What can hang from each mark:
K585: K183 K609 K634
K291: K866
K634: K585 K609
K609: K334
K183: K291 K334 K609 K866
K334: K634

Known rows, with every way that one mark hangs from another:
K334{K634{K585{K183{K291}} K609}}: [ 0.621 -1.010 -3.791  0.949  0.805  0.015 -0.571  1.399  2.265 -0.180
 -0.474 -0.670  0.882  0.341 -0.036  0.775  1.935 -0.866  1.663  1.351
 -1.033  0.315]
K585{K609{K334}}: [ 0.083 -1.908 -4.504  0.913  0.307 -0.027 -0.534 -0.652 -0.713 -0.907
 -0.387  1.277  1.363  0.417  0.792  0.214  0.959 -1.829  3.562  2.126
 -2.958  0.204]
K634{K585{K183} K609{K334}}: [ 0.203 -0.557 -4.295  0.904  0.402  0.987  0.204  0.963  0.824 -1.182
 -0.176 -0.023  0.686  0.731  0.397  0.204  1.404 -2.356  1.724  1.077
 -1.187  0.291]
K634{K609}: [ 0.680 -2.432 -2.370  1.385  0.017  1.137 -0.251  1.153 -0.679 -0.339
 -1.144  0.559  1.260  0.235  0.265 -0.537  1.363 -1.932  1.273  1.455
 -1.759 -0.142]
K609{K334{K634{K585{K183{K866}}}}}: [ 0.111 -1.342 -4.527  0.813  0.750  0.772 -0.836  0.481  1.443 -0.881
 -0.260  0.647  0.141 -0.017  0.560  0.964  1.245 -1.626  2.681  1.406
 -1.843  0.606]
K334{K634{K585{K183{K291 K609}}}}: [ 0.483 -0.923 -3.544  0.902  1.241 -0.357 -0.592  0.947  2.121 -0.467
 -0.580 -0.396  1.083  0.701 -0.091  0.507  1.452 -0.504  2.466  1.490
 -1.420  0.414]
K183{K291 K334 K609 K866}: [ 0.530 -0.820  0.883  0.968  1.769 -0.164 -1.490  1.477 -3.616 -0.136
 -1.543  0.543  3.263  1.768  0.026 -1.973  0.994 -1.327  3.512 -0.708
 -1.538  0.591]
K634{K585{K183{K291 K334} K609}}: [ 0.301  0.179 -3.956  1.002  0.968 -1.054 -0.102 -0.351 -0.114 -0.611
 -0.479 -0.223  2.225  1.960 -0.038  0.017  1.389 -0.443  3.719  1.481
 -1.489  0.498]
K291{K866}: [ 0.532 -2.135 -1.853  1.575 -0.211  0.985 -0.712 -0.535  0.291  0.261
 -0.320  0.533  0.612  1.171 -0.213 -0.084  1.347 -0.717  1.462  1.446
 -2.722 -0.354]
K634{K585{K183{K334 K866}} K609}: [ 0.684  0.169 -3.190  1.129  0.472  0.493 -0.057  1.270  0.238 -0.063
 -0.513 -0.010  1.722  1.708 -0.113  0.105  1.704 -1.376  1.596  0.667
 -1.019  0.476]
K609{K334{K634}}: [ 0.102 -2.685 -4.105  0.992  0.388  1.063 -0.950  0.341  1.003 -1.015
 -0.980  1.130 -0.006 -0.793  0.741  0.546  1.069 -1.572  2.521  1.864
 -2.075  0.265]
K609{K334{K634{K585{K183{K291}}}}}: [-0.004 -1.649 -4.298  0.818  0.866  0.576 -0.795  0.368  1.211 -1.236
 -0.518  0.265  0.190 -0.279  0.580  0.650  1.264 -1.549  2.905  1.462
 -1.530  0.453]
K634{K585{K183{K866}} K609{K334}}: [ 0.287  0.005 -3.974  0.844  0.595  0.969 -0.055  1.160  0.421 -0.800
  0.282 -0.070  0.910  1.077  0.337  0.442  1.510 -2.624  1.797  0.581
 -1.295  0.517]
K183{K291 K334{K634} K609}: [ 0.393 -2.010 -0.381  0.917  1.494 -0.337 -1.325  1.329 -1.015 -0.583
 -2.431  0.612  2.411  0.514  0.129 -1.633  1.089 -0.284  3.098  0.444
 -1.205  0.203]
K334{K634}: [ 0.650 -2.506 -3.443  1.238  0.467  0.296 -0.916  0.670  1.746 -0.062
 -1.190  0.601  0.659 -0.182  0.113  0.620  1.432 -0.396  2.029  2.147
 -1.965  0.188]
K585{K183 K609{K334} K634}: [ 0.408  0.260 -5.552  1.167  0.127 -1.323 -0.267  0.360 -0.515  0.151
 -0.160  0.330  2.086  1.225 -0.139  0.906  0.967 -2.073  6.202  2.449
 -2.978  0.770]
K183{K291{K866} K334 K609}: [ 0.319 -1.744  0.738  1.175  1.035  0.152 -1.185  0.489 -1.992 -0.401
 -1.810  0.521  2.393  1.468 -0.121 -2.145  1.051 -0.478  2.656 -0.035
 -1.748 -0.173]
K634{K585}: [ 0.344 -1.256 -3.257  1.161  0.634  0.327  0.243 -0.845  0.176 -1.304
 -0.559  0.897  0.875  0.902  0.271 -0.272  1.032 -0.907  2.048  1.930
 -1.744  0.261]

Rows:
[ 0.375 -0.289 -3.125  1.130  0.901  0.002  0.219  0.318  0.481 -0.885
 -1.126  0.434  1.769  1.912 -0.139 -0.552  0.906 -0.656  2.691  1.339
 -1.466  0.383] => K634{K585{K183{K334 K609}}}
[ 0.833 -0.070 -2.657  1.590  0.521 -0.739 -0.339  2.026 -1.564  0.496
 -0.842 -1.134  2.366  1.149 -0.708 -0.225  1.411 -2.146  4.851  1.331
 -1.384  0.555] => K585{K183{K291} K634{K609}}
[ 0.522 -0.718 -5.002  0.899  0.782 -0.696 -0.532  0.275  2.743 -0.151
 -0.263 -0.049  1.018  0.793 -0.008  1.288  1.636 -0.265  2.615  2.185
 -1.920  0.453] => K334{K634{K585{K183 K609}}}
[ 0.579 -0.409 -3.480  1.177  0.280  0.513  0.223  1.040  0.648 -0.457
 -0.965  0.087  1.483  1.357 -0.042 -0.140  1.591 -1.136  1.513  1.181
 -0.915  0.229] => K634{K585{K183{K334}} K609}
[ 0.294  0.222 -3.313  0.887  1.233  0.231 -0.002  0.595  0.213 -0.889
  0.060  0.074  1.489  1.928  0.041 -0.052  0.910 -1.765  2.847  0.823
 -1.800  0.628] => K634{K585{K183{K609{K334} K866}}}
[ 0.610 -1.507 -3.050  1.356 -0.249  0.421 -0.181  0.561 -1.306 -0.518
 -1.051  1.432  1.018 -0.321  0.226 -0.251  1.014 -2.337  3.533  2.095
 -2.238  0.400] => K585{K634{K609{K334}}}
[ 0.699 -1.137 -0.861  1.165  1.260 -0.319 -2.007  1.126 -1.683  0.658
 -1.390  0.148  2.230  0.800 -0.048 -0.250  1.836 -0.248  3.214  0.116
 -1.043  0.762] => K183{K291 K334{K634} K866}
[ 0.619 -0.624 -4.916  1.227  0.331 -1.092 -0.818  0.969  1.136  0.867
 -1.223 -0.036  2.503  1.755 -0.272  0.843  1.510 -0.060  4.043  2.034
 -2.173  0.394] => K585{K183{K334{K634}} K609}
[ 0.516 -0.332 -2.861  1.136  0.662  0.191  0.011  1.168 -0.045 -0.583
 -0.877 -0.528  1.748  1.342 -0.053 -0.427  1.690 -1.246  1.925  0.764
 -0.581  0.269] => K634{K585{K183{K291 K334}} K609}
[ 0.356 -0.305 -3.318  1.082  1.050  0.018  0.350  0.400  0.604 -1.028
 -0.462 -0.034  1.581  1.854 -0.121 -0.368  0.875 -1.216  2.654  1.395
 -1.709  0.348] => K634{K585{K183{K609}}}
[ 0.956 -0.218 -3.451  1.684 -0.069 -0.313 -0.029  1.869 -0.511  0.665
 -0.985 -0.324  1.992  1.155 -0.677  0.171  1.242 -1.922  4.238  1.919
 -1.879  0.504] => K585{K183 K634{K609}}
[ 0.461 -0.441 -3.592  1.273  0.830 -1.377 -0.841  0.813 -1.158  0.451
 -1.123 -0.747  3.157  2.105 -0.275 -0.079  1.436 -0.625  4.825  1.338
 -1.777  0.358] => K585{K183{K291 K334} K609}
[ 0.248 -0.775 -2.037  0.508  1.451  0.686 -0.996  1.155 -0.265 -0.800
  0.041  1.150  1.311  0.869  0.557 -0.234  0.793 -2.460  2.479  0.185
 -2.564  0.681] => K183{K609{K334{K634{K585}}} K866}
[ 0.616 -1.073 -0.267  1.338  1.178 -0.088 -1.612  0.770 -3.346  0.358
 -1.478  0.316  2.653  1.314 -0.014 -0.975  1.518 -0.760  3.532 -0.036
 -1.155  0.651] => K183{K291 K334 K866}
[ 0.538 -1.627 -3.584  1.113  0.229 -0.141 -0.754 -0.279  1.147 -0.212
 -1.961  1.610  1.311  0.411  0.259  0.195  1.445  0.658  2.351  2.102
 -1.576  0.352] => K183{K334{K634{K585{K609}}}}
[ 0.748 -0.330 -2.254  1.407  1.166 -0.441 -1.472  2.111 -0.584  1.102
 -1.196 -1.090  2.486  1.812 -0.588  0.252  1.677 -0.578  3.895  0.389
 -1.062  0.705] => K585{K183{K291 K334{K634} K866}}
[-0.079 -1.896 -0.288  0.829  1.330  0.650 -1.051  0.508 -1.676 -1.286
 -0.293  0.041  1.400  0.816  0.343 -1.587  0.855 -2.310  2.834 -0.091
 -2.287 -0.157] => K183{K291{K866} K609{K334}}
[ 0.588 -2.042 -0.939  1.303  0.369  0.217 -1.679  0.698 -0.074  0.480
 -1.634  0.026  1.378  0.363 -0.126 -0.434  2.105  0.229  1.825  0.559
 -1.059 -0.090] => K183{K291{K866} K334{K634{K609}}}
[ 0.703 -0.356 -3.905  1.521 -0.071  0.018 -0.133  1.777 -0.448  0.261
 -0.862 -0.012  1.564  0.754 -0.371  0.306  1.133 -2.402  4.432  1.811
 -1.905  0.564] => K585{K183 K634{K609{K334}}}
[ 0.508 -0.433 -4.038  1.146  0.889 -1.521 -1.133  1.120  0.029  0.709
 -1.095 -0.859  2.880  1.778 -0.313  0.449  1.688 -0.249  4.602  1.435
 -1.676  0.434] => K585{K183{K291 K334{K634}} K609}
[ 0.585 -0.827  0.286  0.782  1.868 -0.406 -1.869  1.818 -1.879  0.201
 -1.460  0.378  2.860  1.217  0.018 -1.226  1.332 -0.823  3.197 -0.558
 -1.420  0.681] => K183{K291 K334{K634} K609 K866}
[ 0.987 -0.255 -3.197  1.745 -0.285 -0.333 -0.229  1.797 -0.676  0.846
 -1.909  0.293  2.268  1.199 -0.688 -0.099  1.299 -1.135  4.351  1.850
 -1.543  0.542] => K585{K183{K334} K634{K609}}
[ 0.223 -0.923 -1.876  1.169  1.213  0.242 -0.789  1.620 -0.587 -0.294
 -0.397 -1.161  1.896  1.824 -0.326 -0.709  0.998 -2.017  3.590  0.217
 -1.924  0.072] => K585{K183{K291{K866} K609{K334}}}
[ 0.763  0.479 -4.928  1.387  0.158 -1.779 -0.128  0.493 -0.516  0.707
 -0.338  0.025  2.685  1.820 -0.552  0.716  1.119 -1.413  5.896  2.614
 -2.933  0.698] => K585{K183 K609 K634}
[ 0.298 -0.870 -4.664  1.008 -0.052 -0.926 -0.320 -0.866 -1.294 -0.644
 -0.356  1.726  1.546  0.146  0.482  0.372  0.855 -2.021  5.304  2.726
 -3.286  0.618] => K585{K609{K334} K634}
